Here is a tiny trained network, its code and every weight. The questions are about switching its units off for an input and a target symbol, where a switched-off unit gives its printed mean instead of its output.

import numpy as np


def w(rows, s, z=0):
    codes = np.array(rows[::2]) - 128.0
    scale = np.full(codes.shape[1], s)
    scale[-1] = z or s
    return codes * scale


def f(y):
    return y / 2 * (1 + np.tanh(0.7978845608 * (y + 0.044715 * y**3)))


def softmax(a):
    e = np.exp(a - a.max(-1, keepdims=True))
    return e / e.sum(-1, keepdims=True)


def log_softmax(a):
    a = a - a.max(-1, keepdims=True)
    return a - np.log(np.exp(a).sum(-1, keepdims=True))


def net(x, mask):
    ids = ['ΓΞΠΦΨαβζηθλμσω'.index(c) for c in x.split()]
    T = len(ids)
    res = E[ids] + P[:T]
    u = 0
    for l in range(2):
        q, k, v = (res @ M[l].T for M in (Q, K, V))
        z = softmax(np.where(np.tri(T) > 0, q @ k.T / 3**0.5, -1e9)) @ v
        res = res + np.where(mask[u], z, O[l][:, -1]) @ O[l][:, :-1]
        u += 1
        y = f(res @ A[l][:, :-1].T + A[l][:, -1])
        res = res + np.where(mask[u : u + 4], y, B[l][:, -1]) @ B[l][:, :-1]
        u += 4
    return log_softmax(res[-1] @ U[:, :-1].T + U[:, -1])


Q, K, V, O, A, B = {}, {}, {}, {}, {}, {}
E = w([
[20,94,154],'Γ',
[62,47,176],'Ξ',
[191,10,212],'Π',
[186,191,84],'Φ',
[23,223,54],'Ψ',
[187,238,106],'α',
[7,33,140],'β',
[33,192,62],'ζ',
[161,119,79],'η',
[47,119,122],'θ',
[131,113,135],'λ',
[137,172,75],'μ',
[96,134,101],'σ',
[128,176,221],'ω',
],0.017)
P = w([
[195,161,240],'0',
[134,45,112],'1',
[136,52,130],'2',
[116,14,85],'3',
[157,113,198],'4',
[144,57,147],'5',
[140,57,151],'6',
[105,3,94],'7',
[130,28,121],'8',
],0.0051)
Q[0] = w([
[255,188,52],'0.h1',
[101,234,146],'0.h1',
[63,162,166],'0.h1',
],0.0076)
K[0] = w([
[255,61,194],'0.h1',
[132,188,158],'0.h1',
[100,168,116],'0.h1',
],0.0083)
V[0] = w([
[11,255,112],'0.h1',
[109,173,66],'0.h1',
[47,182,197],'0.h1',
],0.0059)
O[0] = w([
[128,109,2,250],'0.h1',
[161,166,90,195],'0.h1',
[79,60,95,149],'0.h1',
],0.0072,0.0014)
A[0] = w([
[27,249,88,218],'0.n1',
[239,39,171,8],'0.n2',
[2,172,135,122],'0.n3',
[206,70,37,103],'0.n4',
],0.0074,0.0016)
B[0] = w([
[141,118,33,251],'0.n1',
[126,9,63,166],'0.n2',
[113,120,81,213],'0.n3',
[180,195,197,205],'0.n4',
],0.013,0.0035)
Q[1] = w([
[166,81,77],'1.h1',
[95,166,251],'1.h1',
[186,147,134],'1.h1',
],0.02)
K[1] = w([
[218,128,59],'1.h1',
[66,184,247],'1.h1',
[172,219,89],'1.h1',
],0.014)
V[1] = w([
[139,121,123],'1.h1',
[251,92,117],'1.h1',
[173,59,47],'1.h1',
],0.012)
O[1] = w([
[132,128,137,134],'1.h1',
[217,135,238,124],'1.h1',
[100,254,240,255],'1.h1',
],0.0085,0.02)
A[1] = w([
[48,79,249,43],'1.n1',
[86,159,68,131],'1.n2',
[141,203,113,4],'1.n3',
[113,122,216,69],'1.n4',
],0.012,0.0031)
B[1] = w([
[249,115,4,224],'1.n1',
[144,108,246,202],'1.n2',
[165,55,8,252],'1.n3',
[2,83,186,232],'1.n4',
],0.009,0.016)
U = w([
[42,85,181,76],'Γ',
[134,42,60,2],'Ξ',
[160,50,134,191],'Π',
[206,183,185,80],'Φ',
[86,160,76,194],'Ψ',
[225,138,81,27],'α',
[78,33,106,110],'β',
[94,151,116,211],'ζ',
[137,152,254,208],'η',
[66,151,205,59],'θ',
[124,97,145,52],'λ',
[159,131,114,75],'μ',
[114,135,171,128],'σ',
[117,57,114,195],'ω',
],0.0086,0.0062)

Each question gives the input, a string of symbols that net reads in full, and the target symbol t.
The units are the heads (3 rows each of Q, K, V and O) and the neurons (one row each of A and B). Each row of codes is followed by its name. A weight is (code - 128) times the scale printed after its matrix; where a second scale follows, it is the last column's (O, A, B and U).
mask holds one flag per unit, layer by layer, with each layer's heads first. A switched-off unit (its flag False) gives its mean, the last column of its rows in O or B, instead of its output. The means were averaged over made-up inputs and are rounded, as every weight is.
A unit's drop is (log p(t) with every unit on - log p(t) with that unit switched off) / (log p(t) with every unit on - log p(t) with every unit switched off).
The circuit of an input: a set's keep is (log p(t) with only the set's units on - log p(t) with every unit switched off) / (log p(t) with every unit on - log p(t) with every unit switched off). Starting from all 10 units, units are removed one at a time, each time the one whose removal leaves the highest keep (on an exact tie, the one counted first), for as long as the keep stays at least 0.8.
circuit, biggest first: the units of the circuit, biggest drop first
unit that matters most: the unit with the biggest drop
top k neurons: the k neurons with the biggest drops, biggest first
k most important neurons of layer l: the k neurons of layer l with the biggest drops, biggest first
drop of u: that unit's drop, to one decimal
input α η η η ω α η β Ξ, target Ξ: most important neuron of layer 0 => 0.n1
input η β Φ Π ω μ α Ξ, target Π: 2 most important neurons of layer 0 => 0.n2, 0.n4
input Φ ζ Γ Π Ψ ω, target Ψ: circuit, biggest first => 0.h1, 1.n2
input ω η α Φ η Ψ η Γ, target Ψ: circuit, biggest first => 1.h1, 0.h1
input α θ μ Φ, target Φ: circuit, biggest first => 1.n4, 0.n4
input Φ Γ σ Π Φ Φ β, target Π: circuit, biggest first => 1.n1, 1.n4, 1.h1
input η η Γ, target Γ: circuit, biggest first => 1.h1, 1.n3, 1.n1, 0.n2
input α η Π σ β, target Π: circuit, biggest first => 1.n1, 1.h1
input Ψ η ω α β, target Ψ: top 3 neurons => 0.n1, 1.n1, 1.n4
input η Φ Γ Φ, target Φ: top 2 neurons => 1.n4, 1.n3
input ω Γ Ψ ω, target Ψ: top 4 neurons => 0.n1, 1.n1, 1.n4, 1.n3
input η Π α η, target Π: top 2 neurons => 0.n3, 0.n1
input Π α Φ Φ Ξ Π η, target Π: 3 most important neurons of layer 1 => 1.n4, 1.n3, 1.n1
input α α η, target η: top 3 neurons => 1.n3, 1.n1, 0.n1
input Ψ ω Γ η θ, target Ψ: unit that matters most => 0.n1
input Ψ Φ Γ Γ, target Ψ: top 4 neurons => 0.n1, 1.n1, 1.n3, 0.n3
input θ Ψ Γ μ η Ξ, target Ψ: 2 most important neurons of layer 0 => 0.n1, 0.n3
input α Γ β η, target η: top 3 neurons => 1.n3, 1.n1, 0.n4
input μ η α η α η Ψ σ, target Ψ: top 2 neurons => 0.n1, 1.n3
input λ β η η Γ Φ, target η: unit that matters most => 1.n1
input Ψ η α η ω η, target Ψ: top 3 neurons => 1.n4, 1.n1, 0.n2
input Ψ μ η, target Ψ: top 3 neurons => 1.n4, 1.n1, 1.n3
input Φ θ Ψ β σ Ψ η α α, target Ψ: 3 most important neurons of layer 1 => 1.n3, 1.n2, 1.n4
input α η Γ ω Γ, target Γ: top 4 neurons => 1.n3, 1.n2, 1.n1, 0.n2
input α Π α σ ω ω Φ α Ξ, target Π: 3 most important neurons of layer 1 => 1.n1, 1.n4, 1.n2
input Φ η α α, target α: drop of 1.h1 => 0.6
